Rows lie near named flat spaces through zero. A row that begins with a name and a colon came from that space; any other row is followed by the name of its block's space that it lies nearest.
fgpq: [ -6 -23   9   5 -26  10   0  34  14  14 -16 -12  29  -2  -7 -17  -6 -23
 -10 -23 -19  -9 -27  18  -4 -34 -61  27  65 -11  -6]
ngqb: [-29  22 -10  -5   3   2  20  22 -15  -3  25 -11  15 -36  10 -28  21  -8
  11 -45   4  15   6  12 -22 -19  19  27 -17  -1   0]
rfml: [-10  17  -4 -31  11  -7  13 -22 -29 -14  29  -2 -10 -23  12  -3  -7  10
   9   4  20   2  24 -19  20  14  51  -1 -63  11   0]
rfml: [ -8   6  -9 -20  30   1  17 -34 -26   0  36   3  12 -45  25 -34  17   8
  -9 -18  15  12  14  11   4  14  61 -14 -66 -12 -17]
fgpq: [-25   2   7 -31 -34  20 -34  27  31 -27  10 -54 -28  30 -37  -5  -6   3
  -7  35  -5 -38 -22  -3  23   6 -22  28   3   7  -7]
fgpq: [ 17   4  -6  30  16 -10  -1  -7   8  33  -3  28  20   6  23  -6   6  -5
 -26 -10  -6  25   3   9 -19 -14  13 -41  -6 -24   2]
ngqb: [  4  -9   4  13 -17  -8  12 -22   0  -1 -14  -3  -6   6  28  13  -2   4
  -1  -1 -26   1   2  -7 -16  -2  11  16   1  -3 -14]
ngqb: [  4  12  22  50  42 -23 -28  32  -2  -9  39  11  30  -5  -6  17 -38 -21
 -52   4  14  46   1   8   5 -58 -16  25  56 -37 -30]
sfbl: [ 29  11  -8  36  -8 -10  10  19  10  11 -13  52   8  10  15   9 -12  -3
  -7   6  18  46  23 -15  -7 -23  -2 -21   2 -25  19]
rfml: [ 15  -6  11 -13 -31   7   5  12  14 -18  -8   6  -8  15  -9   7 -30  -1
  -4  33  17  -1   4 -19  28  -4 -25  21  11  -8  -2]
brmn: [ -8 -25  11 -10 -21 -21 -20   9   0  13  12 -12  21  -5  26   1 -31  -7
 -27 -19 -28   0   1   7   6 -37 -11  15  56 -12 -14]
dlbs: [-41 -43 -31 -29   3  18 -41  27  -6   5   7 -29   9 -50 -27 -52  56  10
  33 -57 -23 -27 -24  55  -6  11 -15 -17  40  15  17]
brmn: [ -7   0  13 -59 -27 -12 -11  -5  -3   4  12 -23 -12  22   3  16 -42   3
  -4  16   0 -34  12 -23  35   6   2  -1   2  24   9]
sfbl: [  2 -21  16 -22   0 -15   4  -8 -22   2  10   0  19 -19  14   7 -33  -6
  -6 -12  -1  -5   7   0  21 -14 -11  17  39   4 -11]
brmn: [ -9  41  -2  26  -7   8  30  25   2 -26  -1   0 -12   4  -7   9  10  -7
  20   1  16  23   7 -18 -23 -12   3  45 -26   1   3]
dlbs: [ 11  41  20   6  -2 -16  21  -1 -20   4  -4  13  -5  35  -7  47 -54 -21
  -7  45  22   6  14 -66  35 -22  -5  -1 -49  17  16]
ngqb: [  4   0  -3  -4 -13 -20  -2   1  12  45   6   9  26   8  44 -12  -7  -5
 -29 -36 -23  10  10  14 -25 -24  14 -28  21 -16   4]
brmn: [ -5  -1 -18  31 -22  22  21  31  10   6 -24  13  17 -18  -3 -33  35 -13
  13 -23  -4  21 -15   9 -22 -23 -22   8 -10 -20  10]
dlbs: [ 10 -46  15  16  23   3 -13 -37 -10  26  -6  -4  36 -17   7 -17  -6 -16
 -43   5 -27 -13 -36  19  21 -12 -18 -23   9 -24 -35]
fgpq: [-20   6  12  11  16   3 -17  -4   7  19   0 -40   8  21 -15   3   8 -17
 -22  -1 -31 -30 -37  10 -10  -7 -16  -3   2   9 -14]
fgpq: [-14   3  -3  -8  34  -4 -19  -1 -30 -15  10  -7 -14 -12 -35  18   2   4
  26   8  13 -13   0  -9  24  16   2 -11 -10  33  16]
fgpq: [ 24 -33 -17  70  16   1 -35 -12  18 -10 -14  36  -5  -6   6  -5  26  16
 -22  23 -14  41  -6  17 -11  -4  13 -32   2 -48 -16]
rfml: [ 20  -8   7  14  44  -6 -24  -5  27  32  17  12  28   7   9 -16   9   0
 -46 -20   1   8  -9  53 -27   3  -4 -36  58 -29 -19]
sfbl: [-14  36 -10  -5  24  11  -7  36   5  -7  24  -2  -2  -3 -34 -15  17  -3
   8  -6  35   8   2   9  -2   3   1  -7 -16   5  18]
sfbl: [ 26 -18   4  22  -4 -21   5   3 -11  12 -12  43  20  -6  22  18 -30  -6
  -8  -4   2  31  19 -11   8 -29 -15  -8  39 -15   6]
rfml: [ 22 -18  17  32 -28 -11  -6   4  19  14 -37   9   4  41   8  34 -31 -12
 -18  21 -28  -1 -12 -16  -1 -26 -45   7  52  -9  -4]
dlbs: [-49  54 -24  33   5  -6 -41  61  11   0  34 -25  -8  12 -21  -7  24  -9
  -8 -13  -8  25  -2  -7 -23 -43  26  -8 -41  -5  23]
rfml: [ -9   7 -10   9  11 -23  -3 -18 -35  -6   4   9 -15 -10  13  29  -5   9
  21   0  -9  12  22 -29   5  -2  38 -11 -35  20  14]
dlbs: [ 13   4  -4  -1 -13   3  33  29  -5 -44   5  32  -5 -34   5  -2  -2  11
  35 -16  41  39  35   4  -9  -1  -5  57  38  -9   2]
sfbl: [-21  13 -14  18  55 -23 -41   6 -32  23  23   4   9 -11 -18  13   7  -5
  -2 -15  -5   8   1  -1   8 -14  20 -55 -16  18  24]
rfml: [ 14 -16  13 -43 -45  -1   3  21  -7 -27 -15  11 -18  12 -23  28 -55   2
  26  39  29 -14  19 -42  60   0 -42  24  29  22  23]
ngqb: [  6 -12  13   0   1  -6   4 -30  -5  -4 -20 -13 -15  18   1  31  -7   5
  11  11 -21 -25  -8  -7  -4  20  -9  11  18  23  -9]
brmn: [  2  13  -5 -11  -9   7  -3 -25  20   1 -13 -15 -34  37  -1  12  17  18
   9  23 -10 -25  -2  -8 -13  40  23 -21 -37  17   8]
ngqb: [  2  15 -23 -47 -38   2 -12  49  29  14  21  22   1   4   7 -36  -4  12
  -2 -15  34  16  34   7   7  -5  12 -33   3 -15  39]
fgpq: [ 10 -28   3 -10  12 -19   6 -53 -34 -20  -5   9 -20 -21  23  30  -9  23
  25   5 -10  -5  22 -11  10  30  33   6   1  21 -10]
brmn: [ 23  33  11  14  23  20  55  -4 -16 -22 -21  26  -8   2 -32  18  -1 -11
  32  29  51   8   2 -27  10  22 -21  21 -40  17   9]
dlbs: [ -2  28   3 -33   2 -28 -21   8  -4  30  39   6  11  17  19   4 -43  -5
 -37   5  15   8  29 -22  27 -23  33 -44 -26  -3  17]
fgpq: [-10   0   8  -3   5   1  -2 -10  -2  -9   2 -23  -8   5  -5   9   2   0
   2   2 -12 -17 -11   3  -4   8  -1  18   5  11 -13]
dlbs: [-26  31   0  28   8 -24 -27  31 -10  19  29  -9  18  10   3  10 -23 -23
 -35  -4 -13  23   1 -23   5 -60  12 -11 -22 -11   6]
fgpq: [-14 -17   5 -13 -54  16 -26  -7  37  22 -15 -45  -4  42   4 -19  -6 -10
 -43  33 -46 -40 -39 -10  17 -12 -13 -15 -33 -17 -14]
rfml: [ -5  -5  18 -52   8  13  18 -10  13  49  20 -29  50 -10  16 -52   3 -21
 -40 -45  -4 -37 -26  48  -9   2 -17  -8  24  -9 -23]
rfml: [ -3  -7   8  -7 -23 -10   3   4  -4  18  -6  -5  15   6  15   4 -23 -14
 -12  -6 -17  -6  -3 -12   9 -26 -15   4  12  -1   1]
dlbs: [ 30 -12  18  17  20   0  53 -30 -46   1 -35  37  18 -19  -6  28 -25 -20
  23  15  20   5  -1 -33  29   0 -33   9 -12  17   2]
sfbl: [-28  -1  -5  23  74   2 -16 -28 -37 -10  15 -26  -1 -34 -28   3  43   2
  19 -20 -14 -14 -25  25 -14  23  19  -6 -17  26 -14]
brmn: [ 22 -42  -5  21 -20   9   0 -19   8  23 -49  19   7   8   5  -2   9  -3
   1  10 -28 -10 -21   0   4   3 -31 -32   9  -8   6]
rfml: [ 17  -3  11  -3  41   0  10 -43   0  17  -7  -2   3   9   3   9  14   5
  -2  -8  -4 -23 -11  25 -22  40   3 -20  16  15 -13]
dlbs: [ 19  11  -4 -20   3 -14  22 -15  -1  13   4  27  -1   0  31   4  -3  14
  10 -19  15  12  33   4 -18  19  29 -16   4   5  12]
brmn: [-15   2 -14 -32 -32  17   5  24  12  15  -1 -11   8  -6  -2 -37  16  -4
   7 -19   1 -13  -5   7   2  -3  -7  -9 -17   0  18]
ngqb: [  7  24  19   6  68 -30   6 -14 -28  51  23  13  43  -1  11  18 -22 -24
 -28 -34   7   3   3  12 -10 -17   1 -35  26  13   1]
rfml: [-14   6  -7 -17   4  11   6   5  -5  -3  15  -9   5 -21  -4 -26  17   1
   6 -15  10  -3  -1  11   0   6  12   3 -23   0   0]
sfbl: [  7 -62  14 -51 -13  -6  10 -24 -46   7 -15   5  24 -41   3   1 -37  -7
  20 -11  -5 -32  -2  -7  57   1 -38   5  44  24   2]
ngqb: [  7 -10 -17  35  21   5  -6  -7  -5 -13 -24  19 -18  -6 -17  13  33  14
  33   2  -3  10  -2   6 -17  23   1 -15   2  10  13]
fgpq: [-15 -33  10 -11   2   2  28 -29 -51 -21 -22 -20   0 -40  -7  16   0  -5
  46 -14 -20 -29 -14 -11  16  10 -21  46  10  39 -10]
brmn: [  0  16   2  37  16 -11   0  -3   3 -18   6   1 -11   5  10  21   7   6
  -2  -1  -7  23   7   2 -31  -5  19  24   9  -6 -15]
ngqb: [ -9 -13  -7  13 -19  -3 -24  25  18 -22  -4 -10 -18   4  -4   8  11  14
  14  -9 -18   6   2  15 -22  -4 -10  27  54  -1   0]
dlbs: [ -5  -5  -5 -54  -8 -18 -15  -6  -7  31  12  -4   3   5  15  -1 -15   8
   3 -21  -4 -23  18   1  12  10  15 -40  11  23  25]
sfbl: [-47  36  -9   8   8 -39 -19  12 -29  10  39 -28   0  -6  29  20  -5  -4
  -2 -39 -34  14  19 -17 -24 -40  54   7 -22  18   8]
fgpq: [ 17   4 -21   5   1  -3  40  20 -34  37 -15  66  40 -40  12 -23  -2 -19
  21 -32  33  39  23 -18  16 -28  -8 -44 -31  -5  45]
sfbl: [-30  18  14 -28 -21 -27 -19  33   3  -1  40 -36   6   8  18  11 -37  -7
 -20 -25 -14  -2  15  -2  -5 -40   5  42  47   4  -8]
brmn: [  6  17  30   5   0   1  22 -10  10   1  -2 -21   7  27   3  17 -24 -18
 -25  15  -4 -13 -16  -8  -6  -8 -20  37  10  -2 -28]
brmn: [ 12  -6   5 -17 -31  -3  17  -5   1   3 -23   6  -9  17   9  18 -18   2
  16   8  -3 -12   9 -19   6   7 -14   7  12  15  13]
sfbl: [-26 -18   3 -11  15 -28 -41   7 -29  15  17 -21  11 -10  -4  19 -21  -7
  -3 -22 -29 -16  -3   0  17 -25  -7 -11  42  23   7]
ngqb: [ 11  18   3  24  29  -9   7   6 -15 -18  12  26  -1  -9  -7  18 -11   0
   4   9  29  31  19 -10   3  -6   8   9  -1  -4   0]
sfbl: [-13  -8  -5 -17  -2   6 -21 -17   1  11  -4 -24 -11  11 -11  -4  11   5
   0  11 -19 -32 -16  -2  12  18   8 -29 -29  15   6]
dlbs: [  6   4   6 -10  12 -11  -5 -20  -9  29   5   4  12  11  10   5 -18  -7
 -22   7  -3  -8   1 -11  16  -3  11 -38 -24   3   4]
ngqb: [ 12  20  16   2  39 -30  -5   6 -11   7  18  16   7  12   0  39 -30  -2
  -3 -12  18  11  22   2  -8  -4  -4  -1  57  17   6]
[  7 -14 -11  31 -35  13  -2   6  17 -27 -10  13 -12  -6  10 -14   6   8
 -10  29  -4  30   2 -13   7 -15  10  16 -32 -40 -14]
ngqb
[  0 -25  -4 -33 -11  21   0  16  -7  -5 -16   1   2 -16 -36 -15   3  -2
  30   2  18 -25 -12   4  33  16 -44  -4  19  19  20]
sfbl
[-17  34   3 -19   1 -14  22  26 -14 -18  34  -4   2 -20  13   3 -12  -1
  15 -33  23  20  31  -2 -16 -16  19  47  14   9   2]
ngqb
[-14  -9 -24 -39  -4   7   3   7 -12   5 -12  -2 -13 -20 -13 -12  36  18
  59 -40   2 -24   8  18 -13  37   0 -18  15  42  39]
dlbs
[  8  30 -12  -6  21  14  23 -27  -6  14 -25   9 -24  23 -21  12  29   7
  35  17  16 -22  -2 -19  -6  50  17 -47 -73  37  34]
dlbs
[ -3 -13   8 -18 -24   4  16  -1 -11   5 -33 -13  -5  10 -13  19  -9  -8
  31  -2 -14 -33 -13 -16   9   7 -39  15  21  35  16]
rfml
[  3   0   8  43  -8 -22  21 -21  -6  21   6   8  31 -11  63  -3 -12 -16
 -45 -21 -36  37   3  -4 -28 -50  29  18 -12 -41 -36]
ngqb
[ -7  51 -12   3 -29 -31  17  15  22   5  -2   0 -33  42  45  39   9  21
  30 -38 -20  17  44  -8 -77   4  43  19  24  25  27]
dlbs
[ -5  17  15 -43 -10  -9   8  16   6  -4  19 -17  -2  12   2   9 -23   1
   5 -16  14 -16  15   5  -5   4  -9  30  44  19   2]
fgpq
[-12  31 -10  -6  58   7   8  19 -30  -5  21  10   6 -30 -41  -6  22  -4
  33 -22  44   5   5  10   2  16   0 -13 -14  28  25]
ngqb
[ 23 -20  -4  -4  29  17   9 -28   5  21 -16  18  13  -9  -5 -22  27   5
   0  -7   9 -13 -14  31  -6  37  -8 -41   2  -3  -1]
brmn
[ -4  43  -5 -19   7   5  51  43 -21  15   8  26  29 -25 -10 -17  -2 -23
  29 -41  49  19  19  -7  -4 -18 -18  10  -8  16  35]
fgpq
[-15  -7 -12  15 -10 -35 -36  10   2 -13  22  -3 -15  -6  36  19  -1  22
   0 -27 -32  27  29  10 -31 -20  40  14  46  -7  -4]
brmn
[  5  21   9 -39 -24 -10   0   9  26  17  17  -8   0  31  21  -1 -25   3
 -22  -4   7  -8  18   1  -6  -1  10  -4  16  -2   4]
fgpq
[-26  12  -7 -26   4 -25 -34  18 -15 -18  47 -14 -12 -14   5   7 -17  14
   0 -11   6  10  30  -4  12 -12  38   7   6   8   6]
brmn
[ -4  27  -7 -29 -44  18  20  23  21   6   2  -2  -3  15   2 -28  -4  -6
  -6  13  20  -1   7 -21  13  -7   6  -4 -58 -11  17]
fgpq
[-17  20   4 -28   6   0  16  11 -17 -34  11 -19 -23  -9 -19  19   2   9
  46 -13  19 -14  14  -4  -6  22   1  46  16  40   9]
ngqb
[  7 -11   5  15 -20  -7  11 -23   2  -8 -17  -2 -11   8  26  17  -5   6
   0   7 -25   2   2 -11 -13   0  10  21   1  -4 -16]
ngqb
[ 19   7  -3   4   5   0  28 -24   4   4 -18  17 -10   7  18   9  16  12
  18  -8   2   2  11   5 -29  29  15  -4  -3   8   3]
dlbs
[ -6   5  -5 -10   0   3   2   5   2  36  13   1  32 -10  14 -36   4 -15
 -29 -21  -2   3  -7  10   2 -20   8 -31 -27 -19   2]
ngqb
[ 40 -33   9  54  10 -12 -11  -7  12   7 -28  41  12  11  10  24 -15  -1
 -20  13 -10  28  -2   9  -7 -15 -32 -10  67 -28 -12]
sfbl
[ 17   7   8  17  -7  10 -14  31  45  -9  -2   5  -4  31 -16  -1  -3   0
 -21  17  15  10  -6  18 -14  -4 -30  13  48 -24  -8]
sfbl
[  2  -4   7 -21 -18  -5  46 -39 -25  13 -14  -3   7 -12  36   2  -8  -4
  13 -14 -15 -14   6 -19  -2   7  17  13 -34  15  -6]
fgpq
[ 16 -21   7 -19 -35  -6 -29   5  31  -8 -15  -4 -25  41  -3  24 -25  16
  -3  28 -10 -19   6  -4  10  13 -21  -1  54   4   5]
ngqb
[ -3  23 -17  -8   2   1  16   7  -4  -1  -6  11 -16   0  -3   4  23  12
  39 -18  13   3  18  -2 -23  23  16  -9 -14  24  30]
dlbs
[ -7 -30  -8  12 -19   4 -21  20 -25   3 -16  13  13 -18 -24  -5 -19 -18
   1  24  -4   5 -14 -33  58 -38 -32 -21 -24  -6  19]
brmn
[ 22  20  36   8  20  11  52  -7  -8  -4  -9   5  22   6 -14  14 -29 -29
 -10  16  31  -3 -14 -11   9  -5 -42  43   8   1 -23]
brmn
[-16  -2 -17  18   2   7  10  -5 -14   0   8   1  12 -37  17 -32  30  -2
   0 -22 -11  20  -4   7 -12 -14  30   0 -48 -19  -9]
rfml
[  2 -10   8 -11  28 -23  -7 -44 -26   2   6  -6 -11  -1  14  32 -11  13
   7  -1 -15 -16  10  -4   2  23  27 -11   6  27  -7]
fgpq
[ -9   5  14 -39  -5 -18 -14 -36   0  34   8 -34  -4  36  20  17 -24  -1
 -25   8 -30 -43  -4 -13   9  11  22 -31 -20  23  -2]
fgpq

Each name stands for a flat space through zero: a line, a plane or more. A row that begins with a name and a colon came from that space; any other row is followed by the name of the space it lies nearest, among the names in its block.
lt_gm: [-13  19   6 -11  33  -3  30   9   0  -5  -7 -15 -17  15 -10  19  20   1
 -10  28  -2 -40   2   2  19  -8  15   7   1  14 -29]
ct_dg: [-18   6 -15   4  21  -7  -4 -10  19  12  15   5 -29  21  42  50  12  23
  -9 -14  11 -11   8 -12 -19   1 -21 -35 -35  44 -36]
nh_cz: [ -1 -12  -8  -3  45 -29   5 -13   8  23  15   3 -46  13   1   9  41 -22
   3   8 -10 -37 -13  10   7  14  16 -11  -5   2  -4]
ff_hd: [-14   9  29  -1 -58  16   8  29  -2 -29 -48 -27  63 -18  -8 -17 -56  24
   2  15  21  13  37   0  12  -5  17  12   6  10 -15]
lt_gm: [-13   1 -12   1  -6 -10   8   2   6  11   5  10   1   5  -1   9  19  16
   3  -3  -7 -17  -8  11   8  -1   1   1 -19   1   2]
ct_dg: [  5  -2 -16   1 -17   9   4   2  17  -5  -8  -6   0   4  -3 -20 -11  10
  -5   3  -6  11  12  -4   8   1  19  -2  -5  -5  -9]
ct_dg: [ 36  15  39   0  77 -12  12   1 -50 -11 -20  -7 -22   1 -21 -42 -20 -12
  -8  13  13  17   1   4  -4  15  15  55  53 -16  16]
nh_cz: [-12 -30 -49  -1  41 -44  11   1  47  46 -41 -39 -75  13  69 -23  24  26
 -18   0 -39 -42   2 -20 -10  28  31 -16 -31 -10 -41]
ct_dg: [ -6 -15  22 -10  52 -27  -4 -17 -15  30 -27   3 -21  -7  20  16  10  10
   2 -16   7 -16  -3  -3   0  33  19  14 -15  28  13]
ff_hd: [-36  -1  -7   3   3 -44  22  22  11  24 -26 -16  -5   4  25   9  19  33
   2  10  -7 -56   0  18   6   6   7   1 -27   5 -24]
ct_dg: [ 25 -29  57 -20  36  -4 -20 -19 -51  12 -31  -2  13 -44 -27 -25  -6 -52
  16  -7  -1  11 -23  -4   7  30  19  44  44 -23  69]
lt_gm: [  5   3  20  -8  72  -4  -4 -17   3  -1   6 -19 -57  18  27  40   6 -30
 -13  13  18 -16  15 -22 -17  10  -1 -30  10  44 -43]
lt_gm: [-21 -27 -20   6 -44 -15 -16   3  41  14  -3 -16  -1  -5  33   7   1  -5
   9  -3  -6 -18  10  -2  -7   6   0 -47 -25   3 -21]
ff_hd: [-19 -16  12  -2 -24 -19   1   5  15   8 -30 -11  18  -8   1  -3 -11  12
  11   6  11 -20  23  13  19  20  38  -9 -20  20  -8]
lt_gm: [ 17   4   9  -3   8  17  -5  -7 -21  -7   1   9   9  -8 -13 -10  -8  -5
  -2  -9  -1  27  -9  -7  -3  -2  -7  22  16 -11  25]
lt_gm: [-18  10  25  13  24 -38  -6  -4 -31  18  21  39  10   6   6  40  12  26
  17 -22  33 -14  -8  34 -12  11 -28   7 -21  34  18]
ff_hd: [  1  -5   6  -3 -10   1   4   1   3  -3 -13  -4  10  -3 -15 -14  -7   0
   3   7   2   0  10   5  16   7  27   6   1   1   3]
ct_dg: [  2 -17 -29  -2 -48   2  17   9  33   2 -42 -13  18  -3 -20 -64 -18  32
  -2   8 -22   8  22   6  39  15  70  18 -17 -23   3]
nh_cz: [  3  10  19   3  11   0  -6  -4 -24  -4  19  20  10  -1 -12  17   2  -7
   7  -6  16   6  -9  10  -6  -4 -20   7   8   8  16]
nh_cz: [ 42   9  11   3  16  23  -3  -5 -16 -31  22  -1  -9   5 -39 -38 -18 -45
  -3  18   6  35   4  -1   1  -8   7  11  52 -26   9]
ct_dg: [ -2   3   2   3  10 -10   4   6  -3   2  -6  -5  -5   2  10  -3  -3   8
  -2   2   2  -5   2   2  -6   1  -4   4   1   0  -7]
nh_cz: [-10  -3  13 -10  -4   9  -4  -6   0   0  -3  -2   9  -7  -1  26   4  -9
   3   0   4  -8   0  -7   6   0   1  -9  -6  18   0]
lt_gm: [-28  14  19   5  -4 -27   4   2 -41  22  15  50  42  -8 -15  39  27  38
  21 -27  13 -19 -32  39   5   0 -31  33 -29  13  48]
ff_hd: [-12  11   3  17  -3 -28  -3   5 -15   8  39  32   9   9  -6  24  21   5
  17  -8  15 -16 -16  35 -10  -8 -35  -5  -9   2  12]
nh_cz: [  1  -4  -9   1   4 -11   6  -3   9   4  13   6 -13   9 -16  -7  18 -11
   5  10  -5 -16  -3  14  14   3  17  -5  -2  -6   0]
ct_dg: [-24  15 -28  17 -17 -22  16  27  25   2  -5 -15  -7  19  37   2  -4  43
  -9   7  -1 -22  14   7 -16 -13 -19 -17 -22   2 -47]
lt_gm: [ -3 -11   0 -14  26  11 -11 -19   7  11   5  -7 -27  -3  21  35  19 -23
  -6  -6  -8  -9 -11 -27  -9   2 -10 -21  -5  17  -6]
ff_hd: [  3   1   2   1  -9  -5  15  14   0  -6 -30 -14  11  -3 -13 -38 -18  15
  -2  13  -4   1  13   7  15   6  30  24   8 -15  -1]
lt_gm: [  0  -9  33 -11 -18  19 -22  -3 -25  -4 -12  -4  35 -34   2  14 -16 -24
   9 -13   4  17 -13 -16 -12  -3 -27   6  18  -5  31]
nh_cz: [ -1  22   7 -15  -7  38  10   9 -21 -19  15  -5  20 -11 -20  23  18 -26
  -7  13 -19  -5 -31 -16   1 -39 -41  14  25 -23  11]
ct_dg: [ -3 -16  15  -4 -40   8 -21   5  -9  -1   4  -6  32 -31  -3   2   0 -39
  15  -2  -9   0 -21  -3 -10 -11 -30  -9  19 -29  28]
nh_cz: [  5  13  19   7 -27   8  -2  -2 -18 -20  34  33  37   2 -50   5  -3 -11
  18   3  24  14   1  32  17  -9  -1   6   8   5  25]
ff_hd: [ -1  -3  -6 -11  11   1  16   0   8   4 -16 -12 -11   2 -12 -10  13  -2
  -5  14 -16 -18  -1  -3  21   4  30  10  -1  -6  -4]
nh_cz: [ 14  -5  12  16  39 -36 -11 -14 -14  12  20  26 -23  14  -2  -6   0   0
  11 -12  26   7   7  26 -10  26   8   1   0  15  11]
ff_hd: [ 15 -21 -23   2  34  -2 -23 -18  15  21  -6 -12 -49   1  58  -4  -4  -1
 -15 -25 -14  22  -3 -37 -38  15 -17 -20  -4  -1 -11]
ff_hd: [-22  14 -14   8   8 -27  27  38   2  10 -46 -37  -7   2  47 -18 -10  50
 -17  10 -17 -29   2  -5 -18  -8 -17  21  -5 -20 -35]
[ -5 -10 -14  -2 -11  15 -18 -13  24   3  11  -3 -11   2  29  28  -1  -4
  -5 -14   1  10   7 -23 -15  -1 -14 -38 -18  22 -18]
ct_dg
[ -4  13  -6   0 -63  38   2  22   2 -25 -23 -13  52 -15   1 -17 -39  28
  -8  -3  -5  33  10 -17  -3 -24 -16  12   3 -15  -2]
nh_cz
[-25  -9   7  -1   2 -26  -3  -9   4  22   6  19   3   2   4  37  22  12
  14 -10  13 -29  -1  19  10  15   8 -14 -34  34   4]
nh_cz
[ 21 -24   7   5  52 -28 -14 -21   9  15  -9  -7 -51  11  19 -20 -11 -15
  -1  -3  15   7  24  -2  -9  40  38 -14   5  20 -12]
nh_cz
[  6  13  39   8  12   2 -19  -8 -40  -9  14  27  26  -7  -3  24 -23   5
  10 -22  38  31   2   8 -21   3 -33  11   9  26  23]
nh_cz
[-17 -30  10  -6  -3 -29  -8   0   2  31 -45 -15   5 -24  28  -7  -1  11
   9 -13  -9 -20  -2  -2   0  28  18   7 -17  -1  15]
ct_dg
[ 16   2 -16   0  38  -3  -3 -22  -9  11  51  32 -35  15 -20  13  45 -27
   3  -7 -12  -4 -33   9   0  -4 -14  -1   5 -12  23]
ff_hd
[  3   7 -13   7  11 -16  21  24  -2   2 -35 -24  -9   2  17 -45 -15  32
 -14   9 -16  -3   4  -1  -6   0   6  30  10 -30 -13]
ff_hd
[  9 -52  -8   6  11 -28 -44 -39  29  37   3  12 -37  -3  38   1  -3 -15
  14 -35  12  16  15  -6 -16  50  27 -45 -29  30   9]
ff_hd
[-33 -16  16 -20 -18  10 -12 -18  23   8   5  -1  10  -8   6  73  21 -22
  11   0  11 -34   7  -9  16   5   8 -47 -34  55 -14]
ff_hd
[ 22 -12  36   0   0   4 -17 -26  -1 -19  23  20   7   5 -53  -4 -17 -45
  21  11  41  20  32  23  28  25  53 -19  14  35  12]
nh_cz
[-13   0 -43 -13  -4   6  26  15  27  10 -10 -30 -24   2  11  -7  40  -4
 -16  21 -54 -42 -27 -18  10 -23  -3   0  -3 -42 -19]
nh_cz
[ -7 -30  -1  22   4 -39 -43 -17  28  22  21   4 -33   9  61  27 -12 -10
  13 -24  32   2  25   2 -42  28 -19 -69 -24  41 -28]
lt_gm
[ 24  -4  16   8  15  -7  -9 -15  -7 -11  25  19  -9  10 -36 -18  -7 -29
  12   7  24  16  14  22  11  15  27  -4  19   7  11]
nh_cz
[ 29  -5  17  -1 -32  36 -12  -1  -4 -30 -28 -13  32 -15 -21 -48 -60  -5
  -4   0  13  59  31 -16   6   7  29  15  27  -8  10]
ff_hd
[-23  -2  -4  16   2 -54   7  12   0  25   8  15  -3   9  10   6  22  23
  16  -2   7 -39  -6  39  -1  10  -5  -1 -23   2   0]
ff_hd
[ 24  10  -4   2  24  33 -15 -16   5 -22  27  -3 -29  15  14  15 -17 -21
 -16  -3  12  38  12 -30 -26 -10 -23 -26  17  17 -24]
ct_dg
[ 12   5 -16 -10  30   8  17  -4   0   2   0  -6 -27   7 -13 -15  22  -9
 -12  11 -25  -8 -15  -9  12  -5  14  18  11 -21   2]
ff_hd
[-16  -6   3  29 -33 -45 -13  11   3  11  11  21  22   4  14  -4 -16  29
  22 -15  30  -2  16  41 -14  14 -10 -16 -23  12   1]
lt_gm
[ 12 -19  50  11 -12  -3 -47  -5 -21 -11  -6  -9  23 -27  28   4 -54 -34
  15 -16  41  39  20  -9 -42  15 -33 -24  29  15   8]
lt_gm
